Below are the code and all the weights of a small trained network. Each question names an input and a target symbol and asks about switching units off, where a switched-off unit gives its printed mean instead of its output.

import numpy as np


def w(rows, s, z=0):
    codes = np.array(rows[::2]) - 128.0
    scale = np.full(codes.shape[1], s)
    scale[-1] = z or s
    return codes * scale


def f(y):
    return y / 2 * (1 + np.tanh(0.7978845608 * (y + 0.044715 * y**3)))


def softmax(a):
    e = np.exp(a - a.max(-1, keepdims=True))
    return e / e.sum(-1, keepdims=True)


def log_softmax(a):
    a = a - a.max(-1, keepdims=True)
    return a - np.log(np.exp(a).sum(-1, keepdims=True))


def net(x, mask):
    ids = ['ΓΛΦΨαβεζηθμξστω'.index(c) for c in x.split()]
    T = len(ids)
    res = E[ids] + P[:T]
    u = 0
    for l in range(2):
        r = res
        for j in range(3):
            rows = slice(2 * j, 2 * j + 2)
            q, k, v = (r @ M[l][rows].T for M in (Q, K, V))
            z = softmax(np.where(np.tri(T) > 0, q @ k.T / 2**0.5, -1e9)) @ v
            o = O[l][rows]
            res = res + np.where(mask[u + j], z, o[:, -1]) @ o[:, :-1]
        u += 3
        y = f(res @ A[l][:, :-1].T + A[l][:, -1])
        res = res + np.where(mask[u : u + 12], y, B[l][:, -1]) @ B[l][:, :-1]
        u += 12
    return log_softmax(res[-1] @ U[:, :-1].T + U[:, -1])


Q, K, V, O, A, B = {}, {}, {}, {}, {}, {}
E = w([
[125,173,123],'Γ',
[198,136,147],'Λ',
[123,176,131],'Φ',
[176,61,181],'Ψ',
[150,132,217],'α',
[109,172,90],'β',
[2,226,43],'ε',
[148,50,169],'ζ',
[160,107,112],'η',
[100,12,149],'θ',
[205,120,72],'μ',
[123,170,129],'ξ',
[143,179,88],'σ',
[2,224,83],'τ',
[153,52,165],'ω',
],0.018)
P = w([
[222,235,167],'0',
[113,126,12],'1',
[142,129,17],'2',
[139,132,2],'3',
[101,96,95],'4',
[121,106,99],'5',
[128,109,98],'6',
[125,109,113],'7',
[140,119,114],'8',
[150,127,119],'9',
[168,136,134],'10',
[173,144,137],'11',
],0.0082)
Q[0] = w([
[62,135,103],'0.h1',
[183,118,1],'0.h1',
[138,216,97],'0.h2',
[151,193,194],'0.h2',
[181,197,58],'0.h3',
[208,128,147],'0.h3',
],0.0093)
K[0] = w([
[149,96,131],'0.h1',
[233,247,72],'0.h1',
[196,219,206],'0.h2',
[91,98,222],'0.h2',
[177,254,14],'0.h3',
[135,247,186],'0.h3',
],0.0087)
V[0] = w([
[83,82,144],'0.h1',
[223,137,157],'0.h1',
[160,141,6],'0.h2',
[159,130,52],'0.h2',
[162,156,132],'0.h3',
[90,133,49],'0.h3',
],0.012)
O[0] = w([
[106,106,2,28],'0.h1',
[66,125,223,172],'0.h1',
[194,180,164,254],'0.h2',
[169,158,184,208],'0.h2',
[95,104,155,162],'0.h3',
[207,160,133,225],'0.h3',
],0.0084,0.0085)
A[0] = w([
[210,23,186,129],'0.n1',
[127,52,197,88],'0.n2',
[103,252,94,24],'0.n3',
[184,143,23,119],'0.n4',
[190,55,154,83],'0.n5',
[178,187,146,46],'0.n6',
[181,53,152,82],'0.n7',
[16,194,129,74],'0.n8',
[210,150,254,159],'0.n9',
[187,164,151,81],'0.n10',
[132,159,117,14],'0.n11',
[87,166,211,2],'0.n12',
],0.0094,0.0081)
B[0] = w([
[172,96,149,161],'0.n1',
[255,116,37,134],'0.n2',
[155,30,153,147],'0.n3',
[99,164,178,137],'0.n4',
[97,44,218,138],'0.n5',
[42,91,136,169],'0.n6',
[102,39,200,134],'0.n7',
[212,101,131,133],'0.n8',
[122,150,69,254],'0.n9',
[86,124,106,174],'0.n10',
[32,106,137,123],'0.n11',
[93,105,17,135],'0.n12',
],0.0095,0.026)
Q[1] = w([
[84,15,143],'1.h1',
[43,199,102],'1.h1',
[140,211,84],'1.h2',
[74,147,148],'1.h2',
[154,4,154],'1.h3',
[182,197,136],'1.h3',
],0.014)
K[1] = w([
[111,145,252],'1.h1',
[98,68,58],'1.h1',
[54,112,114],'1.h2',
[191,89,80],'1.h2',
[215,149,142],'1.h3',
[47,197,181],'1.h3',
],0.014)
V[1] = w([
[122,173,254],'1.h1',
[254,209,66],'1.h1',
[108,130,74],'1.h2',
[188,114,158],'1.h2',
[16,153,66],'1.h3',
[187,153,77],'1.h3',
],0.011)
O[1] = w([
[69,179,219,53],'1.h1',
[9,146,84,252],'1.h1',
[138,126,204,168],'1.h2',
[89,144,80,91],'1.h2',
[83,111,207,180],'1.h3',
[92,95,93,178],'1.h3',
],0.011,0.015)
A[1] = w([
[107,84,156,95],'1.n1',
[92,145,113,67],'1.n2',
[119,155,219,171],'1.n3',
[96,176,136,92],'1.n4',
[136,254,136,175],'1.n5',
[109,98,112,103],'1.n6',
[117,141,63,174],'1.n7',
[152,179,122,130],'1.n8',
[110,192,158,99],'1.n9',
[88,169,130,103],'1.n10',
[150,89,126,2],'1.n11',
[57,163,170,58],'1.n12',
],0.017,0.0093)
B[1] = w([
[71,144,191,150],'1.n1',
[43,128,149,170],'1.n2',
[142,194,30,188],'1.n3',
[247,156,98,168],'1.n4',
[64,10,130,166],'1.n5',
[216,164,171,160],'1.n6',
[116,112,211,252],'1.n7',
[72,49,173,130],'1.n8',
[113,36,2,159],'1.n9',
[171,186,34,185],'1.n10',
[65,210,154,133],'1.n11',
[195,104,204,217],'1.n12',
],0.0093,0.018)
U = w([
[106,94,114,30],'Γ',
[98,77,190,138],'Λ',
[204,76,164,122],'Φ',
[127,155,251,223],'Ψ',
[125,126,123,96],'α',
[135,112,144,86],'β',
[93,71,101,3],'ε',
[106,125,122,93],'ζ',
[156,92,151,123],'η',
[102,78,173,100],'θ',
[121,136,55,92],'μ',
[120,118,133,92],'ξ',
[166,235,120,227],'σ',
[114,112,128,121],'τ',
[42,162,104,36],'ω',
],0.011,0.0051)

Each question gives the input, a string of symbols that net reads in full, and the target symbol t.
The units are the heads (2 rows each of Q, K, V and O) and the neurons (one row each of A and B). Each row of codes is followed by its name. A weight is (code - 128) times the scale printed after its matrix; where a second scale follows, it is the last column's (O, A, B and U).
mask holds one flag per unit, layer by layer, with each layer's heads first. A switched-off unit (its flag False) gives its mean, the last column of its rows in O or B, instead of its output. The means were averaged over made-up inputs and are rounded, as every weight is.
A unit's drop is (log p(t) with every unit on - log p(t) with that unit switched off) / (log p(t) with every unit on - log p(t) with every unit switched off).
The circuit of an input: a set's keep is (log p(t) with only the set's units on - log p(t) with every unit switched off) / (log p(t) with every unit on - log p(t) with every unit switched off). Starting from the 12 units with the biggest drops (on a tie, the unit counted first), units are removed one at a time, each time the one whose removal leaves the highest keep (on an exact tie, the one counted first), for as long as the keep stays at least 0.8.
units of the circuit, in order: the units of the circuit, biggest drop first
unit that matters most: the unit with the biggest drop
top k neurons: the k neurons with the biggest drops, biggest first
top k neurons in layer l: the k neurons of layer l with the biggest drops, biggest first
heads that matter: for each layer, one digit per head in row order, 1 if its drop is at least 0.15 and else 0, layers parted by /
input ε μ τ Γ, target ε: top 3 neurons : 1.n5; 0.n3; 0.n4
input ξ Λ ε Λ σ σ σ θ, target Φ: units of the circuit, in order : 0.n6; 0.n1
input Λ β σ β Γ σ σ θ ζ, target Φ: units of the circuit, in order : 0.n1; 0.n6
input θ Ψ ζ Λ σ σ σ σ τ β σ, target Φ: units of the circuit, in order : 1.h1; 0.h1; 0.h2
input β ω σ σ β μ ζ, target Φ: units of the circuit, in order : 0.n6; 0.n1
input σ ξ σ σ μ Λ Γ, target σ: heads that matter : 100 / 011
input β μ Γ τ Λ τ β, target μ: heads that matter : 100 / 101
input Λ Λ Λ σ Λ σ σ β Ψ α ε Φ, target ω: units of the circuit, in order : 0.n2; 1.h1; 0.n9
input β β η σ τ τ μ σ σ Λ σ Γ, target μ: top 3 neurons : 0.n2; 0.n9; 0.n12
input σ Γ Λ, target Ψ: units of the circuit, in order : 0.h1; 1.n9
input ξ μ σ β Λ σ ω, target Φ: units of the circuit, in order : 1.h3; 0.n1
input σ η μ, target Ψ: top 2 neurons in layer 0 : 0.n9; 0.n12
input β τ σ, target μ: top neuron in layer 1 : 1.n3
input σ σ σ σ μ, target Ψ: top 2 neurons : 0.n9; 0.n3
input Λ Ψ β Λ, target Λ: heads that matter : 101 / 100
input β σ μ, target σ: unit that matters most : 1.n3
input σ Ψ β ε, target Ψ: top 3 neurons in layer 0 : 0.n3; 0.n12; 0.n9
input μ σ σ σ Λ σ σ β ζ β, target Ψ: top 3 neurons in layer 0 : 0.n9; 0.n12; 0.n2
input β Γ Φ ω σ ε β, target μ: top 4 neurons in layer 0 : 0.n9; 0.n2; 0.n12; 0.n1
input σ β η σ σ Λ σ β Ψ ξ, target σ: top 2 neurons : 0.n12; 0.n9
input Λ α β ε ξ, target ω: top 2 neurons : 0.n2; 0.n12
input Λ μ σ β Λ β Λ Γ, target ω: top neuron in layer 1 : 1.n2
input σ σ ω σ ε σ σ, target σ: top 2 neurons : 0.n12; 1.n3
input Λ σ μ Φ, target ω: top 3 neurons in layer 0 : 0.n12; 0.n2; 0.n9
input ε β σ ε σ, target ε: heads that matter : 100 / 101
input σ σ ξ σ Λ μ σ σ ε, target Ψ: top 4 neurons : 0.n3; 0.n12; 0.n4; 1.n9
input β Λ ε, target σ: heads that matter : 101 / 101
